Two labels a row:
[ 12   6   5   1  37 -23   8  -6 -14   5  -2  -7  -4  32  -1  12 -25 -13
 -26  22  -9  -9  10  21  13 -15   3 -10  19   9 -10   1  16 -14  17  23
   0 -12  -4   2   0  41  -9  19 -19  -7  -1  -9   5 -16  -4   7   7   2
 -10   0  11  18 -11  24   7 -13   6  -3 -13  -1  -5  -5   7   7 -28 -18
   9 -11  19  -1  12 -13  -6   6   0   9 -13 -14   8 -12 -12  11 -27  -9
  -4  -5 -12   6   2  12  -4  10  10   9   2 -16  -3   3 -12  -3  16   9
  10  -6   7   9   6  11   3  19  -1   2  36   1  13  11 -13   4   9   4
   1  -6   4  -8 -17  14   6  20  -5  25  -3   3  -6  -3   7  -4   1 -12
   9  -8   6  -7  -9   3  -5   1 -43   3   3   5 -17   4   5   0  -1   3
   3   1 -10  -8  -7   5  12   4  29  21 -30 -14  18 -26  -2  -5  22  -4
   0  -6  -8   7  11   2   2   4 -10  -1 -16  -6   3  -5   9  -6 -14   0
   8   4  18  14  -5  16  -9   6   0  15   3   5  -7 -10 -19  -9   8  12
 -15 -18  15  13   7  -6  -3   0   8  12 -10   5  -2   5  -3   3   6  14
  27   1  13 -15 -21   1  -9   2   8  13  16   7   2   7  13  10 -27  23
  15] => S, mav
[  4  12  -2  -7  10  17 -32 -21   0  -3   3 -24  -2   1   8  -3  -3  -1
   9  -9   2  -7  -6  -3  -6   9  10  -5  11  -1  -3   3 -13   6   0   1
   3   5   2  -4  10   9   4  -9 -14   2  33  27  11  12  25  -8  -1 -12
   0  11   8 -17   5  -3 -26  -1  16   4 -10   4  14  -5   2  -2 -32  -1
  11   5  16   1 -20   2   7  22 -18   8  16   7   9 -21  10  19 -12  -6
   2 -10  -6   6  -2  -9   9   7  -3  -2   5   7  20  15 -12   3  -6  -2
   0  -1   5   8  -5 -22   6  19  -5 -12 -14   7  -4  -6  -5   3   2   9
   7 -11  -8   9  -5   5  23   9   6  -6  -8  21   0  -5   2  -7  -5  -8
  -5 -18   3  12   3   6 -26  -3   9  12  25   4  20  11  20  -5  14   1
   1   0   2   1 -19 -32 -10 -11  13   2 -23 -15   9 -13  -7   2   5   5
   5   6  -9  -2  -6 -15  -9  30   4   6  -9   4  16 -12   1  -2   3   4
  -2  -1  -1  -9  19  -1 -13   5  -5   5   4   5   9  -8  19   9  -5 -15
  26  11   4  15  -9   5  19   1  -7  29  -5  23  36   4   4  -1  11  -9
  11   0   4  14  -4   8   8  11 -16  -9  11   0   4   0  -7  -4  -3 -12
  19] => S, kal
[  2 -17   8   3  17  -1 -14  20   0   9  -9   8   5   0  13   6  20  -2
  15   0  -9  -5   7  21   8 -22 -22   5  12 -26  -9   5   3 -24 -10  12
  -6 -31  -1   0  -6  25  -4  23   2 -16  13 -10   0 -16 -24   1  10   4
  -4 -13  10   9  24   0  31   0  17 -13   1  -9   6 -15  28   4   0 -10
  -5   2  27  -9  24  -2  14  -3 -14 -29   1   1  12   5  -3  -8   4  -8
   2  -1 -24   9   2  16  12  21  -6  -8  19   1 -25 -10  -4 -21  14  -9
  35 -24  -1 -12  24   3  12  12  -4  13  30 -33  13  -7  13   1 -25 -29
   3   1   8 -12 -11  33  -6 -13 -18  -2 -20  -7  11   5  -7 -18 -32   0
  13 -11 -15 -22   4  -5  21  15  -6  -8   0   3 -22 -20   6  15  -6 -13
   5   3 -19 -11 -23  11  -5  16   3   1 -20   5  -6  16 -15   1  34 -12
  -4  -5  -5   7  16  -4 -29  -7   4  -6  12   2   4  13 -15  -4   7 -13
  21   3   1  11 -11   3  24  17  18 -16   8  -6 -23   3 -25  -5  -3   8
 -17 -11  16   6   5  -3   8   5 -10  17  -8  -1  -1  -5 -33 -13 -25  21
   7  -8 -10  -1 -23  -5   6  21  -1  -5  31 -13 -12   8  27 -14 -37  36
   5] => S, mav
[ -63   14   68  -25  104  -32  -48    1    0   32   36   51   22   11
  -64    9  -42   10   59  -45   -8  -21    3    0   80   12  -65  -27
    1   -4  -35  -19   42  -12  -56    3  -31 -104  -19   36  -18   52
  -50   -4  -16  -10   12  -79  -34 -104  -49   88   29  -23  -26    0
   -7   83  -12    5   -2   14   29  -44   24   17  104    8   55   16
  -14  -69  -57   -8  101  -10   16  -79  -44  -70  -22  -36   28   47
   -4   52  -41  -15   53  -16   14  -10  -59   -6   47   44   38    4
   51  -47  -10   82  -26  104   45 -100   78   -1    6  -57  -42   29
   14   22   94   -6    1   30   58  -26  -41    3   -4  -36  -74   -4
    9  -43   -3  -93    7  104  -25  -22   18  -57  -91    1    6   55
  -19  -20  -39  -10   44   -1  -64   -5  -25  -14   93  -55  -26  -37
 -104   39  -56  -27   -2   13  -59  -19   20   18  -42   12  -13   20
  -18   85   83   19  -37  -48   61   53   17   32   -8  -24  -30  -57
  -36   27    7  -28  -25   -9  -20  -22   38   40  -19    9   29    1
   16  -55   39   -7  -13  -20    6  -63   84   22   40  -63    9  -11
  -58  -22  -88  -53  -14   75  -36  -42  -18   14   31  -14   74   48
  -72  -49  -13   14   -9  -71   -4   14  -58    6  -13   16   15  -30
  -43   41   23  -61   37  -29  -99  -57  -49   31   42  -22  -14   54
   26] => R, mav
[-13   6   3  -9  -2  10 -24 -11   9  12  13 -16  -4  -3  -1 -12   0   6
   4 -12  19   7 -21 -12 -19  19  22   6  -4  16   6 -11 -27  20  -6  -5
  15   4   2   9  -6 -34 -27 -40 -21  10  -6  -3   0  15  17  21   3  -3
  -9   2  -8 -30   2 -18 -17   1   1   6   1   0  31   2 -18  -4  -5  -5
 -11  12   8   0 -20   9 -11   4   4  14  39   9 -10   8  10   8  17   1
   5  -7   6   3  -1  -2  -3   3  -3  -9  -8  17  37  38  17   4 -11   9
 -12   0 -15  22 -24 -10  12  -2   6 -10 -21   9 -15   3   7   3  -4  15
   0  15 -11  16  16  17  -1   2  21 -37 -34  29   4   7   8 -11  11 -16
 -14  12  -9  13   9   0 -16 -19  -7  -3 -14  -6  12  13   8 -10  16  -2
  -5   4  21  12   3 -19 -10   9  29  -6   5   6   8  10   3   9 -14  -3
   9 -14  -3   8  -2 -13   2   5   4   5  -2  16   2  -6  -4   2  13   1
   4  -7  -2  -3  12  -5   0  13  -3 -18 -17  -7   7   7   7  12  -5 -11
  25   8  -1   3  -3  17  18  -7 -20   3  22   6  25  -3   5  11   1 -13
   9   7   1  10  12   8  -3 -11  -5  -2   3 -10  12 -10 -14  -4  11 -37
  17] => A, kal
[ -4  12  10 -11  38 -10 -29 -21 -11  -6   2  -8   2  28   1   6 -28  -7
   3  -1  -5 -18   6  15  17   5   5 -18  14   1 -11   5  10   1   2  10
  -6 -17  -3   1   6  42 -14  -7 -20  -1  26   5   6 -13   0  14   4 -13
  -5   5   7   8  -4  13 -16  -8  26  -6 -15  10  31 -12  11   1 -55 -23
  10  -3  37   1  -6 -13 -13  12 -15  12  12   3  10 -13  -7  15 -23  -5
   8  -8 -22   9  10  13   6  15  11  -2   1  -1  13  35 -12 -18  16  -4
  16  -9  -3  14  -1  -6  18  27  -2   0  16   2  -3   6 -18   3 -10   4
   4 -28  -5 -10  -8  19  19  10  -2 -10 -26  14  -6  -2   4 -10   1  -6
  11 -17 -10   6 -14  -1 -12  -7 -13   8   7  12   3  12  13  -2   2  -4
  11  -2  -9   1 -19 -17  -7  10  45  18 -28 -28  23 -16  -7   9  14  -7
   1 -11 -16   8   4  -7  -6  21  -6   2  -9   1   5 -16   5  -6   1  -2
  12   3  12  -1  17  -3 -15  10   4   4   2   5  -8 -17  -6  -4  -3   3
   6   0   9  26  -1   0  23   0 -13  22 -10  11  14 -10 -16   4   5  -2
  34   2  12   1 -22  10   6 -12  -1  -1  -1   2  -4   8   6   2 -17  11
  21] => S, mav
[ -3   0  18  -5  41  -3  -6   0   7  15   9  -9  -6   6 -11   5 -14  -5
 -19  -9  35   8  -7   4  -6  -2 -18   4   8   4  -9 -16 -12   0   5  10
   6 -18  -1   6  -5 -10 -27 -11 -16  -3  -6 -12   9 -16  -5  28   8   3
 -17 -10   0   0  -3   7  25   8  -5  -8  -5  -4   6  -3   0 -10  -4 -13
  -7   4  37  -2  12 -18  -9 -11   2   9  11  -5  -1  11  -1   3   7  10
   2  -5   0   4   0  22  -4  10   6  -2  -7   7  12  46   5 -11   9  14
  11 -16 -16  11  -3  -6  23   3   5  -3  21  -4  -1   6   1   6 -11 -14
   6   6  -3 -21 -15  34  -5  12   7 -12 -34   9  10  11   0  -7  -3  -8
   6   6 -15  -5  -4   1   5  -8 -32  -8 -22   5 -18   1   4   5 -11  10
  -6   2  11  -3   8   1  -3  11  29   8 -48   1  22   6   3   0   3  -9
   1 -18  -6  14  10  -4  -6 -11  -2  -5   3  13   5   0  17  -4  -3  -4
   5   0   1  10   5  -6  13   1   3  -7  -9   3 -15  -9 -10  -3   7  12
   5   0  16  17  18   4  11  13 -10  -5   5   7   5  -5   0   6  -4   7
   7  -8  -4  -3 -27  10   1 -17   1   9  -2  -4   2   4   8   8 -17   2
  27] => R, subo
[ 14  -4  11  -1  19  10 -24   7  -2  -6 -10 -25  -8  29  20   5   0  -7
 -20   8  -6   4   2  32 -12 -13 -12  -4  23 -15 -13  -4  -8 -20  13  27
  14  -8  -6   3  -1  21 -13  11 -20 -19  30  17  15   0  -5   4   7   5
 -11  -9  13 -21  11  13  27   2   7 -11 -16 -12 -13 -25   9 -29 -28  -6
  12   1  26  -3   8  -3  12  22 -11  -4   9 -15  12 -11   5  10 -20  -3
   7  -4  13   9  -7  15   6  31  -8  13  15 -15   7  25 -22   2   2   4
  33 -12   2  -5   3  -9   7  32   4 -10  28 -14  21   8   5  15  -6 -19
  11   0  -2  -7 -21  11  13  17 -11   9 -17   7   8  -5  -2 -17 -14  -4
   3 -16  -1 -13  -1  -2 -20  19 -27   2  14   1 -36   3   8   8   5   9
  -7  -2  10 -13 -12  -8  -4  -9  14  16 -63   9   8 -14 -19  -7  39  -5
   6  -7  -4   7  16   0 -16  -3  -1   3   9   1  12   0  -3 -11  10   4
  10  10  10  15   1  10   2   4   2   8  -3  -8  -9   2  -3   2  10  -5
   6   7  37  22   5   2   3   3  -1  32  -9   8   8   0 -27  -7   6  14
  21 -13  -7   5 -36  -4   1  20  -9   6  48  -3   9  10  12  10 -36  18
  25] => S, mav
[ 28  -4  -3   8 -23   7  -9  10  -8   3 -20 -30  -4  11  45   5  34   6
 -12  17 -22  -3  -8  29 -26 -18   0   8  24 -28   3   9 -13 -21   4  23
  10   6   1  -8 -11  24   7  15 -21 -29  40  38   9  27   9 -22   5  10
   0 -11  17 -28  18  -9  18   0   0  -3  -7 -14 -41 -24   8  -4  -4  20
  12   0   4  -6  -3  23  28  39  -7 -20  15 -23  15 -28   7  13 -20 -11
  11  -2   0   0 -15  -2   7  13 -23  14  33 -28  -5  -6 -29  17 -21  -7
  33  -4  23 -14  12 -14 -10  28  -2 -22  14 -23  30   7  14  19   8   1
   0   7  -5  17  -8 -23  14   0  -8  12   3  -9  10  -7   3  -8 -19  -1
 -17 -25  14 -20  14  -1 -40  32 -15   5  35   1   4  -2   5  10  25  -4
  -6  -2   7  -9 -30 -11  -2 -12 -25   0 -42  18 -16 -24 -28 -11  43   5
   5   9   4   4   8 -16 -14   0   4   2  21  -3   8   8 -13  -5  13   4
   5  16   4   6 -12  21 -15   2   0  -3   0 -16   4  11   3   4   3 -21
   7   2  39   1 -17   4  -9 -11  10  46 -12  -1  10  21 -32  -7   3   3
  20 -20 -18  10  -6 -16   2  57 -12   0  74  -9   9  -4  11   0 -30  11
   6] => S, mav
[-21  14   7 -15  49  18 -35 -26   0   2  11   2   3 -13 -22  -3 -13  -1
  27 -29  10  -7   2 -10  24  19 -22 -15  -1   4  -8  -3   2   4 -20  -6
 -13 -23  -2   5  11   6 -12 -13   0  12  13  -7   6 -31  -2  23   1 -18
   1  10  -3  15  -3  -6 -23   3  27 -12  -2   6  38   4  16   0 -31 -18
  -4   2  36   2  -2 -21  -2  -7 -24  12  14  31   4   9  -1   2   4   3
   1 -11 -22   5  13   7  19   4  19 -14  -8  29   6  37   4 -32  19  -5
  -6 -13 -10   7   0 -12  39   6  -3   8   7   0 -19  -8 -14 -17 -20 -13
  13 -29 -14 -22 -16  44  15   1   8 -30 -23  23   5  12 -13 -14 -14  -7
  21  -9 -13  13 -10  -3  19 -19  17  -2  -7   7   6  -3  17  -1 -16   7
   5   2  -7   4 -20 -18 -21   8  33   3 -25 -27  20  19  -3  12 -10  -6
  -6 -13  21   5  -9 -10 -20  21  -3   2  13   9  11 -15  18  -9   7  -9
   2  -7 -10 -13  30 -19  17   6   3 -11  11   5  -9 -22  -6  -5  -9  11
  15   9  -6  25   1  -2  40  22 -23  -5   0  26  31 -36   5   7 -10  -2
  -5  10   9   0 -22  19  20 -15 -28 -16 -40   3 -18  14   6 -11  -1  -7
  19] => S, kal
[-32   0   2   0  -9  28 -34  -7   6  -5 -12 -10   1 -10   2  -5  12   0
   8 -24  22  21  13   0 -14   9  21   0 -11  15  31   3 -40  17   8  -1
   7   0  -8   6   3 -44 -10 -15  -8  29 -32  -8  14   6 -10  12   2   0
   2 -12  -3  -8  19 -10   3 -10  13  -6  -7   2  24 -11 -14  -6 -13 -19
 -20   9  -2  -2  13  12  -8 -13  -5  24  33   9  -9  13   0   9   3  -5
  -6  -6   1   7  -1   9  -4  40 -27 -17 -13   7  35  17   4   4  16   7
   9  -4  -7   6  -8 -10 -10  -4  12   6  -2  -6   3 -10   1 -11  -9 -14
   6   9   9  13   4  15  -5   0  -8 -26  -9  31   6 -22   6 -37  12  -6
  16   9 -20  13  -7   0   2  -4  15 -10  -2  -7  -6   0  12  -1   4   7
   3  -4   4   5  12   0 -12  -1  16  -2  22   1  -3  18   9  -1  -3  -3
  21 -17  -6 -15   7  -8 -21  -7   6   2 -10  -7  10  -2 -13   2   2   6
  17  -5   9  12  13   6   4   3  -4   0 -13  -2   0  23  19  14 -12  12
   5  17  -1   3  14   7   3  -4 -21   3  19  13   4  -5  -9  -8  37  13
  14   3   5  10  -5   1   0 -19  -1   8  13 -14   9   2 -11  -4  -4 -31
  -3] => R, kal
